Below is a small trained network, with its code and all its weights. Each question gives an input and a class and asks what happens when units are switched off, that is, made to give their printed mean instead of their output.

import numpy as np


def w(rows, s, z=0):
    codes = np.array(rows[::2]) - 128.0
    scale = np.full(codes.shape[1], s)
    scale[-1] = z or s
    return codes * scale


def norm(h):
    return h / np.sqrt((h * h).mean(-1, keepdims=True) + 1e-5)


def f(y):
    return y / 2 * (1 + np.tanh(0.7978845608 * (y + 0.044715 * y**3)))


def log_softmax(a):
    a = a - a.max(-1, keepdims=True)
    return a - np.log(np.exp(a).sum(-1, keepdims=True))


def net(x, mask):
    res = np.array(x, float).reshape(1, 8) / 4 @ E
    u = 0
    for l in range(4):
        y = f(norm(res) @ A[l][:, :-1].T + A[l][:, -1])
        res = res + np.where(mask[u : u + 8], y, B[l][:, -1]) @ B[l][:, :-1]
        u += 8
    return log_softmax(norm(res)[-1] @ U[:, :-1].T + U[:, -1])


A, B = {}, {}
E = w([
[146,5,244,117,187,104,107,104],'x0',
[192,124,179,183,156,109,57,125],'x1',
[209,222,114,76,234,70,167,103],'x2',
[130,152,163,72,136,60,68,209],'x3',
[131,116,79,97,85,113,75,66],'x4',
[149,58,136,136,237,170,42,61],'x5',
[147,127,147,28,170,255,189,173],'x6',
[127,210,191,157,96,199,121,198],'x7',
],0.0027)
A[0] = w([
[101,141,221,228,146,17,122,115,110],'0.n1',
[174,145,108,201,89,68,70,164,126],'0.n2',
[159,97,118,34,128,66,160,2,182],'0.n3',
[82,160,122,64,95,82,227,235,4],'0.n4',
[153,30,138,135,139,144,125,132,133],'0.n5',
[66,129,179,172,110,193,176,165,144],'0.n6',
[152,122,72,83,121,75,103,71,68],'0.n7',
[158,140,148,102,181,104,126,118,97],'0.n8',
],0.0041,0.0032)
B[0] = w([
[253,53,141,97,50,216,209,128,199],'0.n1',
[127,112,142,41,98,167,159,127,177],'0.n2',
[137,132,117,149,128,201,116,230,251],'0.n3',
[125,183,54,15,89,38,172,230,157],'0.n4',
[95,66,129,34,122,156,133,66,172],'0.n5',
[115,190,119,73,102,150,81,180,181],'0.n6',
[160,139,132,197,99,121,50,169,138],'0.n7',
[216,116,132,187,139,139,137,78,136],'0.n8',
],0.0034,0.0024)
A[1] = w([
[150,161,90,131,174,116,110,132,168],'1.n1',
[130,52,142,165,164,121,63,115,2],'1.n2',
[124,75,223,158,107,50,174,98,21],'1.n3',
[149,177,126,101,112,87,56,103,166],'1.n4',
[80,139,22,186,109,143,168,77,15],'1.n5',
[182,179,128,168,94,33,71,108,123],'1.n6',
[167,162,90,119,101,65,36,87,103],'1.n7',
[161,165,154,153,254,119,160,126,13],'1.n8',
],0.0062,0.0022)
B[1] = w([
[146,101,144,95,141,148,179,141,201],'1.n1',
[77,120,119,61,119,20,63,109,240],'1.n2',
[245,97,127,173,99,121,87,161,178],'1.n3',
[129,102,50,186,137,144,135,192,204],'1.n4',
[91,86,196,204,104,33,253,71,206],'1.n5',
[101,37,78,112,159,210,159,157,251],'1.n6',
[87,89,35,157,154,192,154,137,230],'1.n7',
[190,206,157,83,236,122,168,103,214],'1.n8',
],0.0054,0.0017)
A[2] = w([
[200,175,136,109,255,112,150,88,3],'2.n1',
[143,178,120,138,120,131,184,150,102],'2.n2',
[136,143,149,174,79,136,94,166,145],'2.n3',
[80,129,163,119,127,206,154,150,96],'2.n4',
[73,83,148,148,144,88,96,174,155],'2.n5',
[77,192,202,182,101,147,66,161,61],'2.n6',
[99,91,160,134,181,68,60,89,54],'2.n7',
[92,121,125,206,72,59,157,92,142],'2.n8',
],0.0067,0.0029)
B[2] = w([
[171,217,188,105,185,216,146,135,253],'2.n1',
[107,113,129,111,112,101,86,84,189],'2.n2',
[186,134,121,168,188,130,119,155,162],'2.n3',
[60,123,174,126,113,136,116,126,178],'2.n4',
[167,194,100,116,147,135,109,71,184],'2.n5',
[98,204,121,254,159,140,116,146,139],'2.n6',
[115,167,75,113,103,83,81,73,184],'2.n7',
[151,133,172,121,181,95,218,80,210],'2.n8',
],0.007,0.0028)
A[3] = w([
[122,156,127,49,49,60,160,211,77],'3.n1',
[81,70,173,65,105,199,125,124,41],'3.n2',
[193,95,175,189,79,116,105,150,67],'3.n3',
[115,111,131,91,173,83,42,47,53],'3.n4',
[127,71,136,88,137,89,2,40,6],'3.n5',
[117,86,27,150,169,120,128,127,36],'3.n6',
[107,181,145,202,139,164,112,174,14],'3.n7',
[56,232,140,103,120,129,135,94,80],'3.n8',
],0.0063,0.0017)
B[3] = w([
[158,204,87,96,87,37,55,120,214],'3.n1',
[2,44,182,38,116,149,96,113,161],'3.n2',
[171,21,150,131,123,84,50,140,152],'3.n3',
[73,216,69,147,202,104,116,81,211],'3.n4',
[122,159,71,122,186,57,9,19,254],'3.n5',
[113,96,57,165,127,243,92,203,175],'3.n6',
[25,179,193,200,129,90,67,94,159],'3.n7',
[216,31,101,149,125,111,96,149,195],'3.n8',
],0.005,0.0027)
U = w([
[222,39,161,154,111,83,95,137,53],'0',
[182,180,178,79,210,206,168,135,184],'1',
[113,96,139,159,105,70,252,56,173],'2',
[39,68,176,59,110,162,122,118,5],'3',
[78,169,187,220,105,137,94,164,134],'4',
[120,67,36,145,137,196,151,183,106],'5',
[131,212,88,81,65,38,133,192,116],'6',
[113,133,84,118,180,71,52,24,172],'7',
],0.013,0.0013)

Each question gives the input, the list of numbers given to net, and the class t.
The units are the neurons (one row each of A and B). Each row of codes is followed by its name. A weight is (code - 128) times the scale printed after its matrix; where a second scale follows, it is the last column's (A, B and U).
mask holds one flag per neuron, layer by layer. A switched-off neuron (its flag False) gives its mean, the last column of its row in B, instead of its output. The means were averaged over made-up inputs and are rounded, as every weight is.
A unit's drop is (log p(t) with every unit on - log p(t) with that unit switched off) / (log p(t) with every unit on - log p(t) with every unit switched off).
The circuit of an input: a set's keep is (log p(t) with only the set's units on - log p(t) with every unit switched off) / (log p(t) with every unit on - log p(t) with every unit switched off). Starting from the 12 units with the biggest drops (on a tie, the unit counted first), units are removed one at a time, each time the one whose removal leaves the highest keep (on an exact tie, the one counted first), for as long as the keep stays at least 0.8.
circuit, biggest first: the units of the circuit, biggest drop first
most important unit: the unit with the biggest drop
k most important neurons: the k neurons with the biggest drops, biggest first
k most important neurons of layer l: the k neurons of layer l with the biggest drops, biggest first
drop when u is switched off: that unit's drop, to one decimal
input [-7,2,-4,0,8,1,2,6], class 4: most important unit	3.n7
input [-1,4,1,-3,6,-4,8,1], class 3: circuit, biggest first	[3.n2, 2.n4]
input [-4,-8,-6,-4,-7,0,3,0], class 2: 2 most important neurons	[1.n5, 0.n3]
input [-1,1,1,5,6,-2,8,-7], class 3: circuit, biggest first	[3.n2, 2.n5]
input [2,-3,3,-3,6,2,-5,-3], class 5: 2 most important neurons of layer 1	[1.n7, 1.n6]
input [4,-8,4,-3,8,3,4,1], class 3: circuit, biggest first	[3.n2, 0.n3, 2.n4]
input [-4,5,-4,-6,3,2,3,-8], class 2: 2 most important neurons	[1.n5, 2.n8]
input [-4,-5,-6,4,7,4,-5,2], class 5: circuit, biggest first	[1.n7, 3.n6]
input [5,5,-2,7,-2,1,0,0], class 7: 2 most important neurons	[1.n2, 3.n5]
input [-3,-6,-3,6,-1,2,-4,-7], class 5: 3 most important neurons	[0.n7, 3.n6, 1.n7]
input [6,0,6,3,5,-6,-7,3], class 0: circuit, biggest first	[0.n1, 1.n3]
input [-2,-8,-2,-8,1,-7,5,6], class 6: 3 most important neurons	[0.n4, 3.n1, 0.n6]
input [3,6,8,7,0,8,-2,-7], class 1: 2 most important neurons	[2.n1, 1.n8]
input [-7,-7,-4,4,3,8,-5,-6], class 5: circuit, biggest first	[3.n6]
input [-5,7,2,-6,2,-8,-2,2], class 2: 2 most important neurons	[1.n5, 2.n8]
input [-5,-6,-1,-2,-6,4,5,6], class 4: 4 most important neurons of layer 0	[0.n6, 0.n1, 0.n5, 0.n2]
input [-4,-6,-6,5,-4,0,7,-2], class 6: 3 most important neurons	[0.n4, 3.n1, 1.n6]
input [-6,-3,-7,-2,-6,0,7,4], class 4: 2 most important neurons	[2.n6, 1.n6]
input [1,6,0,-8,0,-4,6,-7], class 3: 3 most important neurons	[0.n3, 3.n2, 0.n5]
input [-5,-3,-6,-5,-4,7,1,-2], class 2: circuit, biggest first	[1.n5]
input [7,6,-6,1,1,2,1,8], class 7: 3 most important neurons of layer 2	[2.n7, 2.n1, 2.n5]
input [-2,1,-1,1,8,4,2,5], class 5: 2 most important neurons of layer 1	[1.n4, 1.n7]
input [7,1,-8,8,-6,-1,3,1], class 7: 4 most important neurons of layer 2	[2.n5, 2.n1, 2.n7, 2.n8]
input [5,7,-5,-7,-6,8,8,-7], class 7: drop when 1.n2 is switched off	0.1
input [5,-8,-2,-7,-2,-1,3,-4], class 3: drop when 3.n2 is switched off	0.3
input [4,-7,-8,0,5,-5,-6,0], class 2: drop when 2.n8 is switched off	0.9
input [-1,2,-3,-7,6,-2,-4,6], class 2: drop when 1.n5 is switched off	0.3
